Below are the code and all the weights of a small trained network. Each question names an input and a target symbol and asks about switching units off, where a switched-off unit gives its printed mean instead of its output.

import numpy as np


def w(rows, s, z=0):
    codes = np.array(rows[::2]) - 128.0
    scale = np.full(codes.shape[1], s)
    scale[-1] = z or s
    return codes * scale


def norm(h):
    return h / np.sqrt((h * h).mean(-1, keepdims=True) + 1e-5)


def f(y):
    return y / 2 * (1 + np.tanh(0.7978845608 * (y + 0.044715 * y**3)))


def softmax(a):
    e = np.exp(a - a.max(-1, keepdims=True))
    return e / e.sum(-1, keepdims=True)


def log_softmax(a):
    a = a - a.max(-1, keepdims=True)
    return a - np.log(np.exp(a).sum(-1, keepdims=True))


def net(x, mask):
    ids = ['βδεζηθλπστφψ'.index(c) for c in x.split()]
    T = len(ids)
    res = E[ids] + P[:T]
    u = 0
    for l in range(2):
        r = norm(res)
        for j in range(2):
            rows = slice(2 * j, 2 * j + 2)
            q, k, v = (r @ M[l][rows].T for M in (Q, K, V))
            z = softmax(np.where(np.tri(T) > 0, q @ k.T / 2**0.5, -1e9)) @ v
            o = O[l][rows]
            res = res + np.where(mask[u + j], z, o[:, -1]) @ o[:, :-1]
        u += 2
        y = f(norm(res) @ A[l][:, :-1].T + A[l][:, -1])
        res = res + np.where(mask[u : u + 8], y, B[l][:, -1]) @ B[l][:, :-1]
        u += 8
    return log_softmax(norm(res)[-1] @ U[:, :-1].T + U[:, -1])


Q, K, V, O, A, B = {}, {}, {}, {}, {}, {}
E = w([
[121,55,97,90,249,129,149,132,156,114,101],'β',
[146,142,109,144,219,150,99,203,182,173,128],'δ',
[128,135,174,73,208,122,73,157,126,63,128],'ε',
[104,32,97,116,168,122,111,143,108,53,165],'ζ',
[115,165,116,110,83,110,209,186,120,152,140],'η',
[108,116,94,19,134,113,201,187,137,141,125],'θ',
[122,212,156,159,121,80,102,164,88,65,124],'λ',
[164,163,95,248,159,145,121,172,181,210,151],'π',
[109,165,34,118,58,172,178,149,88,192,176],'σ',
[134,73,31,193,66,175,164,90,85,32,139],'τ',
[168,220,133,210,132,99,161,80,62,118,98],'φ',
[162,65,132,117,53,40,134,120,66,188,71],'ψ',
],0.0015)
P = w([
[111,104,217,166,157,206,169,254,70,154,103],'0',
[129,110,157,141,159,166,145,226,90,126,111],'1',
[145,113,104,136,157,130,128,197,95,107,113],'2',
[144,130,86,117,149,98,125,171,106,101,134],'3',
[140,136,75,125,162,69,125,133,132,102,145],'4',
[154,156,63,102,144,44,122,109,163,97,153],'5',
[167,151,30,99,145,8,114,76,191,116,165],'6',
],0.0013)
Q[0] = w([
[44,98,48,111,89,131,201,154,152,76,141],'0.h1',
[163,216,4,147,188,37,151,190,173,59,209],'0.h1',
[126,185,18,113,128,12,126,161,123,98,181],'0.h2',
[23,164,181,100,67,249,193,54,107,153,79],'0.h2',
],0.0038)
K[0] = w([
[237,181,164,187,161,13,24,103,99,157,81],'0.h1',
[171,120,37,109,103,3,100,2,168,143,159],'0.h1',
[234,119,41,102,127,90,111,25,193,140,148],'0.h2',
[143,68,219,181,135,180,90,213,86,141,110],'0.h2',
],0.0035)
V[0] = w([
[60,37,96,43,100,185,187,101,160,93,183],'0.h1',
[185,67,132,91,89,44,128,73,39,184,73],'0.h1',
[96,146,164,3,206,76,141,171,180,200,103],'0.h2',
[124,181,122,120,65,167,170,147,50,206,236],'0.h2',
],0.0021)
O[0] = w([
[75,195,100,194,109,121,81,202,215,75,103,2],'0.h1',
[232,103,155,175,113,159,3,159,119,160,74,54],'0.h1',
[55,110,170,236,118,65,87,117,46,190,195,225],'0.h2',
[64,100,77,71,212,127,44,56,119,112,37,92],'0.h2',
],0.0021,0.0017)
A[0] = w([
[177,156,87,37,87,185,130,154,255,102,40,5],'0.n1',
[141,116,110,97,124,158,100,154,124,139,132,189],'0.n2',
[158,154,168,130,140,120,98,171,129,151,114,140],'0.n3',
[109,55,117,121,121,128,114,107,129,91,163,44],'0.n4',
[233,139,125,107,146,191,15,157,132,122,77,38],'0.n5',
[121,102,140,142,113,138,125,73,153,132,147,10],'0.n6',
[144,57,193,128,62,112,73,94,163,190,86,36],'0.n7',
[84,121,122,119,140,160,130,126,136,134,124,173],'0.n8',
],0.0029,0.0016)
B[0] = w([
[135,101,251,149,158,55,198,137,185,156,137,36],'0.n1',
[158,109,126,123,117,139,161,115,140,176,91,169],'0.n2',
[127,107,80,80,65,156,147,112,173,135,140,173],'0.n3',
[138,165,188,185,208,95,135,87,87,145,177,89],'0.n4',
[142,100,209,155,76,78,108,41,113,187,164,68],'0.n5',
[84,164,133,166,177,122,96,131,126,122,162,12],'0.n6',
[60,152,121,117,131,160,174,162,133,72,174,24],'0.n7',
[167,123,104,124,140,129,101,139,131,156,90,142],'0.n8',
],0.0022,0.0011)
Q[1] = w([
[100,138,251,108,133,216,71,71,152,35,11],'1.h1',
[254,100,40,63,113,11,145,96,57,78,114],'1.h1',
[16,141,230,147,141,223,125,156,133,89,87],'1.h2',
[117,153,232,164,3,192,114,42,140,143,1],'1.h2',
],0.0034)
K[1] = w([
[71,57,130,125,153,253,178,224,91,178,92],'1.h1',
[189,179,45,148,174,82,87,50,227,180,226],'1.h1',
[48,87,164,104,144,224,177,231,63,144,49],'1.h2',
[109,34,210,113,199,234,40,198,117,124,133],'1.h2',
],0.0034)
V[1] = w([
[127,87,84,197,113,84,172,92,100,108,144],'1.h1',
[184,151,50,174,141,134,143,147,186,226,133],'1.h1',
[88,77,116,37,45,96,172,178,89,165,88],'1.h2',
[132,255,126,147,78,99,124,99,102,97,100],'1.h2',
],0.0027)
O[1] = w([
[119,162,192,115,132,239,103,192,188,173,38,164],'1.h1',
[35,116,251,129,79,231,178,60,62,68,125,162],'1.h1',
[147,155,147,229,140,147,112,21,209,176,116,254],'1.h2',
[147,42,83,175,243,161,159,173,92,133,66,52],'1.h2',
],0.002,0.0023)
A[1] = w([
[80,86,115,136,170,185,79,88,180,59,59,144],'1.n1',
[48,173,99,210,78,121,108,137,160,137,143,4],'1.n2',
[168,76,93,141,151,167,194,107,106,205,82,87],'1.n3',
[166,55,144,48,175,206,101,97,126,133,2,84],'1.n4',
[123,128,97,195,91,92,161,120,90,102,138,66],'1.n5',
[79,177,96,76,173,162,116,161,172,61,157,143],'1.n6',
[165,135,119,130,138,92,96,134,193,121,62,228],'1.n7',
[111,149,155,115,84,136,114,193,169,176,142,143],'1.n8',
],0.0028,0.0017)
B[1] = w([
[120,253,98,64,119,104,94,91,116,206,129,55],'1.n1',
[121,155,196,106,201,73,51,136,171,36,155,110],'1.n2',
[172,98,132,155,165,121,82,123,77,13,122,249],'1.n3',
[77,82,204,4,120,43,23,196,196,120,230,100],'1.n4',
[119,114,158,163,105,88,85,113,158,148,192,132],'1.n5',
[110,115,144,141,78,132,102,97,106,99,92,199],'1.n6',
[107,129,147,90,126,220,153,145,167,149,70,255],'1.n7',
[163,93,104,70,91,116,96,138,109,63,82,221],'1.n8',
],0.0024,0.00072)
U = w([
[130,117,226,69,141,131,230,155,240,163,55,75],'β',
[42,108,234,57,126,214,202,140,75,179,179,39],'δ',
[146,121,169,25,138,17,102,231,117,165,245,77],'ε',
[98,101,126,180,20,155,56,248,135,17,148,10],'ζ',
[98,206,179,237,194,138,45,88,196,111,86,47],'η',
[21,177,153,89,164,33,33,103,221,162,130,238],'θ',
[194,131,11,244,167,77,201,208,115,175,112,139],'λ',
[83,117,163,193,94,129,205,14,13,82,185,254],'π',
[55,194,44,78,176,174,52,34,98,208,81,42],'σ',
[166,186,66,63,30,217,175,140,215,58,37,143],'τ',
[221,26,93,50,253,156,128,130,60,87,97,148],'φ',
[219,54,222,163,17,147,37,57,142,243,95,187],'ψ',
],0.0039,0.0014)

Each question gives the input, a string of symbols that net reads in full, and the target symbol t.
The units are the heads (2 rows each of Q, K, V and O) and the neurons (one row each of A and B). Each row of codes is followed by its name. A weight is (code - 128) times the scale printed after its matrix; where a second scale follows, it is the last column's (O, A, B and U).
mask holds one flag per unit, layer by layer, with each layer's heads first. A switched-off unit (its flag False) gives its mean, the last column of its rows in O or B, instead of its output. The means were averaged over made-up inputs and are rounded, as every weight is.
A unit's drop is (log p(t) with every unit on - log p(t) with that unit switched off) / (log p(t) with every unit on - log p(t) with every unit switched off).
The circuit of an input: a set's keep is (log p(t) with only the set's units on - log p(t) with every unit switched off) / (log p(t) with every unit on - log p(t) with every unit switched off). Starting from the 12 units with the biggest drops (on a tie, the unit counted first), units are removed one at a time, each time the one whose removal leaves the highest keep (on an exact tie, the one counted first), for as long as the keep stays at least 0.8.
circuit, biggest first: the units of the circuit, biggest drop first
unit that matters most: the unit with the biggest drop
top k neurons: the k neurons with the biggest drops, biggest first
k most important neurons of layer l: the k neurons of layer l with the biggest drops, biggest first
which heads matter: for each layer, one digit per head in row order, 1 if its drop is at least 0.15 and else 0, layers parted by /
input δ θ σ δ, target θ: which heads matter	01 / 00
input λ ψ θ, target ψ: circuit, biggest first	(0.h1; 1.h2)
input τ ψ φ, target ψ: circuit, biggest first	(0.h1; 0.n5; 0.h2)
input δ σ ζ λ δ, target φ: circuit, biggest first	(1.h2)
input ζ δ θ ε, target θ: circuit, biggest first	(0.h1; 1.n3)
input λ ζ λ, target τ: which heads matter	01 / 00
input δ δ θ δ, target η: 2 most important neurons of layer 1	(1.n2; 1.n4)
input ε δ τ λ, target β: circuit, biggest first	(0.h2; 0.n1)
input σ λ ζ δ δ ε, target π: circuit, biggest first	(1.n4; 0.h2)
input β ψ β, target ψ: which heads matter	10 / 01
input τ ζ δ τ ψ ζ, target ψ: circuit, biggest first	(0.h1; 0.n5)
input δ ζ δ θ δ, target θ: top 2 neurons	(1.n2; 1.n3)
input σ λ δ ε ζ ζ, target ζ: circuit, biggest first	(0.h1; 0.h2)
input ζ λ δ π, target π: which heads matter	00 / 10
input σ δ σ, target σ: which heads matter	01 / 00
input δ λ ζ ζ λ δ δ, target π: circuit, biggest first	(1.h1; 0.h2; 1.n4)
input λ σ δ, target σ: circuit, biggest first	(0.h2; 1.n1)
input ψ δ δ, target ψ: which heads matter	10 / 01
input δ η σ σ λ, target θ: circuit, biggest first	(0.h2; 1.n4)
input δ δ δ ε δ λ ζ, target λ: which heads matter	11 / 01
input ζ π δ π θ, target π: which heads matter	01 / 00
input δ ζ π, target τ: which heads matter	11 / 01
input δ ζ λ, target τ: which heads matter	01 / 10
input π η τ β φ, target φ: unit that matters most	1.h2
input η σ λ δ θ ε λ, target λ: which heads matter	00 / 01
input π ζ ε λ ψ η, target ψ: circuit, biggest first	(0.h1)
input λ δ φ ε, target ε: which heads matter	00 / 00
